Below are the code and all the weights of a small trained network. Each question names an input and a target symbol and asks about switching units off, where a switched-off unit gives its printed mean instead of its output.

import numpy as np


def w(rows, s, z=0):
    codes = np.array(rows[::2]) - 128.0
    scale = np.full(codes.shape[1], s)
    scale[-1] = z or s
    return codes * scale


def norm(h):
    return h / np.sqrt((h * h).mean(-1, keepdims=True) + 1e-5)


def f(y):
    return np.maximum(y, 0)


def softmax(a):
    e = np.exp(a - a.max(-1, keepdims=True))
    return e / e.sum(-1, keepdims=True)


def log_softmax(a):
    a = a - a.max(-1, keepdims=True)
    return a - np.log(np.exp(a).sum(-1, keepdims=True))


def net(x, mask):
    ids = ['βγηξτψ'.index(c) for c in x.split()]
    T = len(ids)
    res = E[ids] + P[:T]
    u = 0
    for l in range(2):
        r = norm(res)
        for j in range(3):
            rows = slice(3 * j, 3 * j + 3)
            q, k, v = (r @ M[l][rows].T for M in (Q, K, V))
            z = softmax(np.where(np.tri(T) > 0, q @ k.T / 3**0.5, -1e9)) @ v
            o = O[l][rows]
            res = res + np.where(mask[u + j], z, o[:, -1]) @ o[:, :-1]
        u += 3
        y = f(norm(res) @ A[l][:, :-1].T + A[l][:, -1])
        res = res + np.where(mask[u : u + 16], y, B[l][:, -1]) @ B[l][:, :-1]
        u += 16
    return log_softmax(norm(res)[-1] @ U[:, :-1].T + U[:, -1])


Q, K, V, O, A, B = {}, {}, {}, {}, {}, {}
E = w([
[198,97,147,101,108],'β',
[145,99,114,178,176],'γ',
[212,127,81,113,89],'η',
[190,136,202,107,116],'ξ',
[109,179,130,116,52],'τ',
[138,89,203,7,201],'ψ',
],0.015)
P = w([
[121,193,32,2,89],'0',
[108,205,56,13,70],'1',
[86,181,110,84,103],'2',
[76,150,125,127,131],'3',
[70,131,141,154,149],'4',
[71,134,154,167,153],'5',
[71,129,170,187,164],'6',
[80,134,180,193,175],'7',
[77,133,197,206,186],'8',
[86,148,203,224,190],'9',
[96,153,208,225,183],'10',
[108,177,224,215,187],'11',
],0.0039)
Q[0] = w([
[168,2,91,179,96],'0.h1',
[190,87,44,237,190],'0.h1',
[190,191,190,91,58],'0.h1',
[190,78,89,219,83],'0.h2',
[142,123,67,33,55],'0.h2',
[210,106,29,47,98],'0.h2',
[147,64,202,129,62],'0.h3',
[217,96,220,127,205],'0.h3',
[107,141,164,93,85],'0.h3',
],0.007)
K[0] = w([
[173,52,128,114,92],'0.h1',
[212,243,198,34,31],'0.h1',
[136,144,190,196,188],'0.h1',
[82,101,161,228,137],'0.h2',
[95,130,101,119,202],'0.h2',
[100,103,106,184,200],'0.h2',
[10,166,83,245,129],'0.h3',
[99,78,107,187,254],'0.h3',
[87,134,141,125,77],'0.h3',
],0.0085)
V[0] = w([
[149,85,116,153,70],'0.h1',
[119,165,68,147,200],'0.h1',
[197,164,170,192,102],'0.h1',
[140,129,69,49,142],'0.h2',
[86,88,112,101,168],'0.h2',
[148,186,196,114,113],'0.h2',
[189,119,202,51,161],'0.h3',
[78,148,155,108,51],'0.h3',
[255,142,107,156,112],'0.h3',
],0.0087)
O[0] = w([
[111,241,74,147,151,129],'0.h1',
[104,38,60,224,84,121],'0.h1',
[91,194,17,42,184,204],'0.h1',
[136,19,188,180,11,160],'0.h2',
[173,57,193,104,200,65],'0.h2',
[64,185,157,104,94,215],'0.h2',
[101,1,112,116,49,158],'0.h3',
[51,170,229,182,68,3],'0.h3',
[53,137,47,26,156,236],'0.h3',
],0.0059,0.005)
A[0] = w([
[115,210,183,78,130,3],'0.n1',
[120,61,241,131,211,57],'0.n2',
[94,120,212,85,160,141],'0.n3',
[131,80,222,157,202,38],'0.n4',
[145,102,248,152,66,98],'0.n5',
[127,121,217,72,144,66],'0.n6',
[135,66,153,246,55,117],'0.n7',
[71,180,198,194,90,193],'0.n8',
[140,212,61,136,72,131],'0.n9',
[39,193,181,196,53,148],'0.n10',
[255,197,150,120,172,130],'0.n11',
[162,38,142,45,161,164],'0.n12',
[246,54,102,135,155,118],'0.n13',
[111,155,114,176,61,185],'0.n14',
[208,107,91,195,212,158],'0.n15',
[127,229,143,106,128,95],'0.n16',
],0.007,0.0037)
B[0] = w([
[131,167,42,77,95,152],'0.n1',
[230,169,254,157,72,146],'0.n2',
[220,132,150,131,26,164],'0.n3',
[189,195,225,165,196,135],'0.n4',
[159,148,125,37,98,160],'0.n5',
[211,228,137,92,141,156],'0.n6',
[104,49,55,10,161,152],'0.n7',
[70,47,121,154,209,173],'0.n8',
[115,206,237,220,181,195],'0.n9',
[67,34,142,190,207,185],'0.n10',
[131,159,47,79,156,245],'0.n11',
[115,96,105,195,151,254],'0.n12',
[41,125,62,72,189,222],'0.n13',
[134,146,171,126,232,163],'0.n14',
[91,182,95,38,211,221],'0.n15',
[70,189,109,169,77,181],'0.n16',
],0.0058)
Q[1] = w([
[172,127,92,137,37],'1.h1',
[60,89,113,176,70],'1.h1',
[140,48,206,246,64],'1.h1',
[96,155,185,153,105],'1.h2',
[165,64,255,209,94],'1.h2',
[169,189,211,215,75],'1.h2',
[154,120,75,141,20],'1.h3',
[131,147,64,111,166],'1.h3',
[120,135,180,51,194],'1.h3',
],0.0098)
K[1] = w([
[175,199,166,91,46],'1.h1',
[187,101,158,87,75],'1.h1',
[226,73,127,133,66],'1.h1',
[2,104,153,179,81],'1.h2',
[87,36,70,201,34],'1.h2',
[6,135,111,194,54],'1.h2',
[166,75,215,45,10],'1.h3',
[110,178,206,78,193],'1.h3',
[79,126,127,227,217],'1.h3',
],0.0089)
V[1] = w([
[185,195,177,104,172],'1.h1',
[97,180,37,140,99],'1.h1',
[2,94,127,150,115],'1.h1',
[130,170,73,120,69],'1.h2',
[170,165,170,63,186],'1.h2',
[123,124,154,105,175],'1.h2',
[198,172,126,152,178],'1.h3',
[12,157,104,212,150],'1.h3',
[130,159,195,142,74],'1.h3',
],0.0073)
O[1] = w([
[90,102,110,55,42,119],'1.h1',
[223,103,145,141,90,215],'1.h1',
[120,84,117,253,190,190],'1.h1',
[135,103,21,157,68,140],'1.h2',
[99,53,209,69,91,241],'1.h2',
[135,100,161,135,154,181],'1.h2',
[100,172,121,60,145,119],'1.h3',
[130,43,98,151,94,179],'1.h3',
[141,98,155,69,126,3],'1.h3',
],0.0068,0.0046)
A[1] = w([
[137,193,126,78,87,88],'1.n1',
[108,1,88,172,136,83],'1.n2',
[82,110,102,126,191,165],'1.n3',
[158,126,185,133,109,5],'1.n4',
[117,163,148,209,75,133],'1.n5',
[106,55,124,148,140,2],'1.n6',
[161,167,211,192,134,161],'1.n7',
[124,175,185,130,55,168],'1.n8',
[218,73,117,74,168,151],'1.n9',
[189,180,120,184,144,222],'1.n10',
[159,148,108,176,84,41],'1.n11',
[127,146,217,170,148,32],'1.n12',
[37,132,158,163,86,166],'1.n13',
[165,144,110,65,136,174],'1.n14',
[94,127,185,92,122,8],'1.n15',
[106,150,146,192,132,37],'1.n16',
],0.0098,0.0034)
B[1] = w([
[178,166,70,88,132,178],'1.n1',
[251,46,162,171,69,190],'1.n2',
[93,101,139,59,73,254],'1.n3',
[69,187,142,161,206,137],'1.n4',
[35,185,170,176,198,145],'1.n5',
[199,93,83,150,121,147],'1.n6',
[13,180,130,108,182,150],'1.n7',
[2,115,77,111,145,170],'1.n8',
[112,81,211,205,186,245],'1.n9',
[91,186,222,183,116,169],'1.n10',
[103,116,223,211,229,131],'1.n11',
[20,220,188,137,188,145],'1.n12',
[230,48,85,131,208,172],'1.n13',
[150,173,155,142,139,241],'1.n14',
[162,185,109,106,60,144],'1.n15',
[53,241,46,115,190,141],'1.n16',
],0.0075,0.0068)
U = w([
[16,160,90,196,190,101],'β',
[90,66,227,67,116,53],'γ',
[227,2,69,149,129,165],'η',
[96,128,16,49,66,174],'ξ',
[189,204,79,197,141,126],'τ',
[132,74,88,153,208,3],'ψ',
],0.0088,0.0039)

Each question gives the input, a string of symbols that net reads in full, and the target symbol t.
The units are the heads (3 rows each of Q, K, V and O) and the neurons (one row each of A and B). Each row of codes is followed by its name. A weight is (code - 128) times the scale printed after its matrix; where a second scale follows, it is the last column's (O, A, B and U).
mask holds one flag per unit, layer by layer, with each layer's heads first. A switched-off unit (its flag False) gives its mean, the last column of its rows in O or B, instead of its output. The means were averaged over made-up inputs and are rounded, as every weight is.
A unit's drop is (log p(t) with every unit on - log p(t) with that unit switched off) / (log p(t) with every unit on - log p(t) with every unit switched off).
The circuit of an input: a set's keep is (log p(t) with only the set's units on - log p(t) with every unit switched off) / (log p(t) with every unit on - log p(t) with every unit switched off). Starting from the 12 units with the biggest drops (on a tie, the unit counted first), units are removed one at a time, each time the one whose removal leaves the highest keep (on an exact tie, the one counted first), for as long as the keep stays at least 0.8.
circuit, biggest first: the units of the circuit, biggest drop first
unit that matters most: the unit with the biggest drop
k most important neurons: the k neurons with the biggest drops, biggest first
top k neurons in layer l: the k neurons of layer l with the biggest drops, biggest first
heads that matter: for each layer, one digit per head in row order, 1 if its drop is at least 0.15 and else 0, layers parted by /
input γ β η τ β γ β τ τ β, target β: heads that matter : 101 / 100
input β γ η, target η: unit that matters most : 0.h2
input ξ ξ β, target ξ: heads that matter : 100 / 000
input ξ τ η γ, target η: heads that matter : 000 / 001
input ξ ξ ψ τ η ψ ξ τ τ β η, target β: heads that matter : 000 / 000
input ξ η β η β ψ τ β ψ ξ β, target γ: circuit, biggest first : (0.h1; 0.h3)
input β ξ γ τ, target η: circuit, biggest first : (0.h1; 1.n13)
input β γ ψ, target η: heads that matter : 101 / 000
input ξ γ τ γ ξ ξ ξ, target ξ: circuit, biggest first : (0.h2; 1.n9; 0.n16)
input ξ η ξ γ ξ γ γ ψ, target η: heads that matter : 110 / 101
input γ τ τ τ ψ τ ξ, target η: heads that matter : 000 / 101
input η β β, target τ: 2 most important neurons : (0.n15; 0.n13)
input β ξ τ η, target β: heads that matter : 001 / 000
input η β β η, target τ: heads that matter : 111 / 000
input τ γ ξ, target η: most important neuron : (1.n2)
input ξ ξ β η ξ ξ ψ η, target γ: 2 most important neurons : (0.n6; 0.n16)
input β ξ ξ γ ξ, target β: top 3 neurons in layer 1 : (1.n2; 1.n10; 1.n13)
input ξ γ τ β ξ ξ ξ ξ, target τ: 2 most important neurons : (0.n13; 1.n3)
input ξ β ξ β, target ξ: 2 most important neurons : (0.n10; 0.n13)
input ξ ξ η ψ ξ ψ β ξ η η ψ β, target γ: heads that matter : 101 / 001
input γ β τ, target η: 2 most important neurons : (0.n7; 1.n2)
input ξ ψ ξ β ψ γ η γ ξ η ξ, target ξ: 2 most important neurons : (0.n16; 0.n13)
input β ξ γ β ξ τ β ξ, target β: heads that matter : 110 / 100
input β β η β, target τ: 3 most important neurons : (0.n13; 0.n10; 0.n8)
input τ β ξ γ η η β ξ γ, target ξ: top 2 neurons in layer 1 : (1.n3; 1.n9)
input τ ψ τ β ξ γ β ψ β γ, target γ: 2 most important neurons : (0.n15; 0.n12)
input ξ τ β ξ ξ ψ ψ τ, target γ: most important neuron : (0.n10)
